Below are the code and all the weights of a small trained network. Each question names an input and a target symbol and asks about switching units off, where a switched-off unit gives its printed mean instead of its output.

import numpy as np


def w(rows, s, z=0):
    codes = np.array(rows[::2]) - 128.0
    scale = np.full(codes.shape[1], s)
    scale[-1] = z or s
    return codes * scale


def f(y):
    return np.maximum(y, 0)


def softmax(a):
    e = np.exp(a - a.max(-1, keepdims=True))
    return e / e.sum(-1, keepdims=True)


def log_softmax(a):
    a = a - a.max(-1, keepdims=True)
    return a - np.log(np.exp(a).sum(-1, keepdims=True))


def net(x, mask):
    ids = ['αβγδζηθλμξπστφψω'.index(c) for c in x.split()]
    T = len(ids)
    res = E[ids] + P[:T]
    u = 0
    for l in range(2):
        r = res
        for j in range(2):
            rows = slice(2 * j, 2 * j + 2)
            q, k, v = (r @ M[l][rows].T for M in (Q, K, V))
            z = softmax(np.where(np.tri(T) > 0, q @ k.T / 2**0.5, -1e9)) @ v
            o = O[l][rows]
            res = res + np.where(mask[u + j], z, o[:, -1]) @ o[:, :-1]
        u += 2
        y = f(res @ A[l][:, :-1].T + A[l][:, -1])
        res = res + np.where(mask[u : u + 4], y, B[l][:, -1]) @ B[l][:, :-1]
        u += 4
    return log_softmax(res[-1] @ U[:, :-1].T + U[:, -1])


Q, K, V, O, A, B = {}, {}, {}, {}, {}, {}
E = w([
[93,113,83,185,42,118,44],'α',
[139,150,59,25,52,89,114],'β',
[50,155,175,66,131,60,136],'γ',
[174,224,98,212,64,158,115],'δ',
[159,217,128,197,150,68,148],'ζ',
[181,138,206,180,136,160,203],'η',
[166,55,102,203,87,113,100],'θ',
[71,186,196,110,37,192,129],'λ',
[77,68,233,168,66,215,135],'μ',
[156,99,97,191,151,25,93],'ξ',
[171,72,93,49,58,150,145],'π',
[183,170,154,90,80,176,210],'σ',
[46,113,168,194,91,94,58],'τ',
[124,156,59,102,124,2,98],'φ',
[186,214,112,96,123,82,181],'ψ',
[149,22,164,46,134,100,178],'ω',
],0.0083)
P = w([
[96,112,99,149,121,108,160],'0',
[248,96,155,133,100,130,19],'1',
[162,176,168,67,118,190,84],'2',
[143,130,188,109,145,105,114],'3',
[135,152,138,112,84,129,139],'4',
[115,169,155,110,54,119,174],'5',
[145,99,142,167,32,43,163],'6',
[88,174,138,121,15,96,195],'7',
[138,106,163,178,2,32,198],'8',
],0.0092)
Q[0] = w([
[78,106,57,157,245,188,78],'L0H1',
[104,120,79,120,168,183,126],'L0H1',
[140,119,166,148,55,70,161],'L0H2',
[119,134,93,119,76,144,160],'L0H2',
],0.012)
K[0] = w([
[198,159,254,99,66,117,63],'L0H1',
[185,125,208,118,84,81,52],'L0H1',
[60,143,103,139,85,108,245],'L0H2',
[152,91,120,166,86,74,167],'L0H2',
],0.0089)
V[0] = w([
[151,78,94,105,155,87,108],'L0H1',
[145,72,142,147,110,164,96],'L0H1',
[183,137,183,232,190,138,171],'L0H2',
[137,245,111,207,82,162,76],'L0H2',
],0.011)
O[0] = w([
[170,169,134,176,175,119,138,114],'L0H1',
[153,144,136,137,99,101,59,74],'L0H1',
[105,140,107,2,46,90,99,4],'L0H2',
[122,40,54,78,170,136,150,110],'L0H2',
],0.011,0.0017)
A[0] = w([
[182,239,89,121,60,201,218,255],'L0N1',
[106,50,145,43,102,60,163,199],'L0N2',
[197,59,84,152,148,210,179,247],'L0N3',
[136,187,157,118,3,41,40,221],'L0N4',
],0.0056,0.004)
B[0] = w([
[138,107,219,96,171,39,175,254],'L0N1',
[112,109,68,79,58,157,143,217],'L0N2',
[156,2,129,171,184,150,161,203],'L0N3',
[101,203,145,147,67,74,78,254],'L0N4',
],0.0077,0.0062)
Q[1] = w([
[137,69,165,209,52,22,201],'L1H1',
[173,182,146,58,227,188,74],'L1H1',
[41,154,154,124,127,115,242],'L1H2',
[142,223,113,18,253,241,29],'L1H2',
],0.0048)
K[1] = w([
[1,134,105,177,92,105,211],'L1H1',
[207,132,165,81,117,162,26],'L1H1',
[110,95,106,195,98,45,145],'L1H2',
[253,143,149,99,145,170,10],'L1H2',
],0.0053)
V[1] = w([
[231,15,143,185,110,231,131],'L1H1',
[240,127,25,112,165,58,108],'L1H1',
[194,100,151,20,92,158,243],'L1H2',
[220,194,188,110,204,74,254],'L1H2',
],0.0075)
O[1] = w([
[16,166,138,117,147,25,121,85],'L1H1',
[10,109,198,200,1,207,206,41],'L1H1',
[62,232,84,147,176,179,90,239],'L1H2',
[87,109,123,129,128,186,28,254],'L1H2',
],0.0098,0.0048)
A[1] = w([
[105,141,172,203,93,219,118,252],'L1N1',
[93,2,93,59,117,163,141,240],'L1N2',
[121,133,52,86,187,171,64,155],'L1N3',
[141,106,199,146,82,126,194,202],'L1N4',
],0.0078,0.003)
B[1] = w([
[118,178,115,198,151,226,164,252],'L1N1',
[169,177,36,84,135,102,255,204],'L1N2',
[93,77,87,116,100,147,16,238],'L1N3',
[117,61,197,180,68,148,131,207],'L1N4',
],0.0073,0.0045)
U = w([
[134,98,150,170,133,187,182,142],'α',
[116,166,91,139,133,196,152,123],'β',
[140,44,66,96,199,129,115,254],'γ',
[88,100,167,127,69,89,137,68],'δ',
[121,100,163,135,61,148,152,77],'ζ',
[138,64,140,117,126,103,174,168],'η',
[98,144,98,117,105,122,174,104],'θ',
[134,160,101,78,166,34,113,152],'λ',
[86,134,153,175,165,106,104,62],'μ',
[188,105,131,94,126,83,175,89],'ξ',
[86,135,98,132,121,173,78,17],'π',
[113,111,135,184,198,166,156,162],'σ',
[163,143,79,94,91,186,152,159],'τ',
[182,83,122,155,166,169,105,185],'φ',
[85,142,117,64,43,136,61,91],'ψ',
[141,254,186,186,143,95,107,140],'ω',
],0.0088,0.0036)

Each question gives the input, a string of symbols that net reads in full, and the target symbol t.
The units are the heads (2 rows each of Q, K, V and O) and the neurons (one row each of A and B). Each row of codes is followed by its name. A weight is (code - 128) times the scale printed after its matrix; where a second scale follows, it is the last column's (O, A, B and U).
mask holds one flag per unit, layer by layer, with each layer's heads first. A switched-off unit (its flag False) gives its mean, the last column of its rows in O or B, instead of its output. The means were averaged over made-up inputs and are rounded, as every weight is.
A unit's drop is (log p(t) with every unit on - log p(t) with that unit switched off) / (log p(t) with every unit on - log p(t) with every unit switched off).
The circuit of an input: a set's keep is (log p(t) with only the set's units on - log p(t) with every unit switched off) / (log p(t) with every unit on - log p(t) with every unit switched off). Starting from all 12 units, units are removed one at a time, each time the one whose removal leaves the highest keep (on an exact tie, the one counted first), for as long as the keep stays at least 0.8.
circuit, biggest first: the units of the circuit, biggest drop first
unit that matters most: the unit with the biggest drop
k most important neurons: the k neurons with the biggest drops, biggest first
top k neurons in layer l: the k neurons of layer l with the biggest drops, biggest first
heads that matter: for each layer, one digit per head in row order, 1 if its drop is at least 0.15 and else 0, layers parted by /
input ω β ψ ω λ λ λ ξ, target γ: circuit, biggest first => L0H2, L1H1, L0N4, L1N3
input θ μ ξ μ ζ η ω ω ξ, target ω: circuit, biggest first => L0H2, L0N4
input ω η ψ, target ψ: unit that matters most => L0H2
input ω λ γ η ξ, target φ: heads that matter => 11 / 11
input ζ μ ζ α σ α ω ω, target ω: circuit, biggest first => L0H2, L1H2
input ψ η λ, target ψ: circuit, biggest first => L0H2, L1N3
input λ λ β ξ, target λ: circuit, biggest first => L1H1, L0H1, L1H2
input λ μ τ, target λ: circuit, biggest first => L1H2, L1H1, L0H1
input β ξ ω ζ η ω λ, target ω: heads that matter => 00 / 10
input τ ω λ ω μ δ μ ω η, target ω: top 2 neurons in layer 0 => L0N4, L0N3
input ζ ψ σ β α, target β: heads that matter => 01 / 11
input α ω μ, target δ: 2 most important neurons => L0N1, L1N4
input ω δ μ θ π ω ψ, target ω: heads that matter => 00 / 00
input β ω π ω, target μ: most important neuron => L0N3
input μ β μ ω η γ λ θ, target ξ: heads that matter => 10 / 11
input ψ δ μ η λ ω ω τ, target ω: circuit, biggest first => L0H2, L0N4
input α ζ α ω, target η: heads that matter => 00 / 11
input ω η η, target ψ: heads that matter => 01 / 01
input τ λ β μ η φ ω λ, target ω: heads that matter => 01 / 00
input μ π λ λ τ β, target ξ: unit that matters most => L1H2
input ω ω θ, target φ: heads that matter => 01 / 11
input γ ω φ β σ, target γ: heads that matter => 11 / 11
input φ β ω, target σ: 3 most important neurons => L1N1, L0N4, L0N3
input α ω φ, target ω: heads that matter => 01 / 10
input ζ η τ, target ψ: heads that matter => 11 / 00
input ω ω β φ ψ η, target φ: heads that matter => 01 / 11
input ζ α τ ζ ζ δ ζ σ ω, target β: heads that matter => 01 / 11
input β π γ, target μ: heads that matter => 01 / 11
input ω ω ω μ ω φ ω ω β, target ω: top 2 neurons in layer 1 => L1N3, L1N1
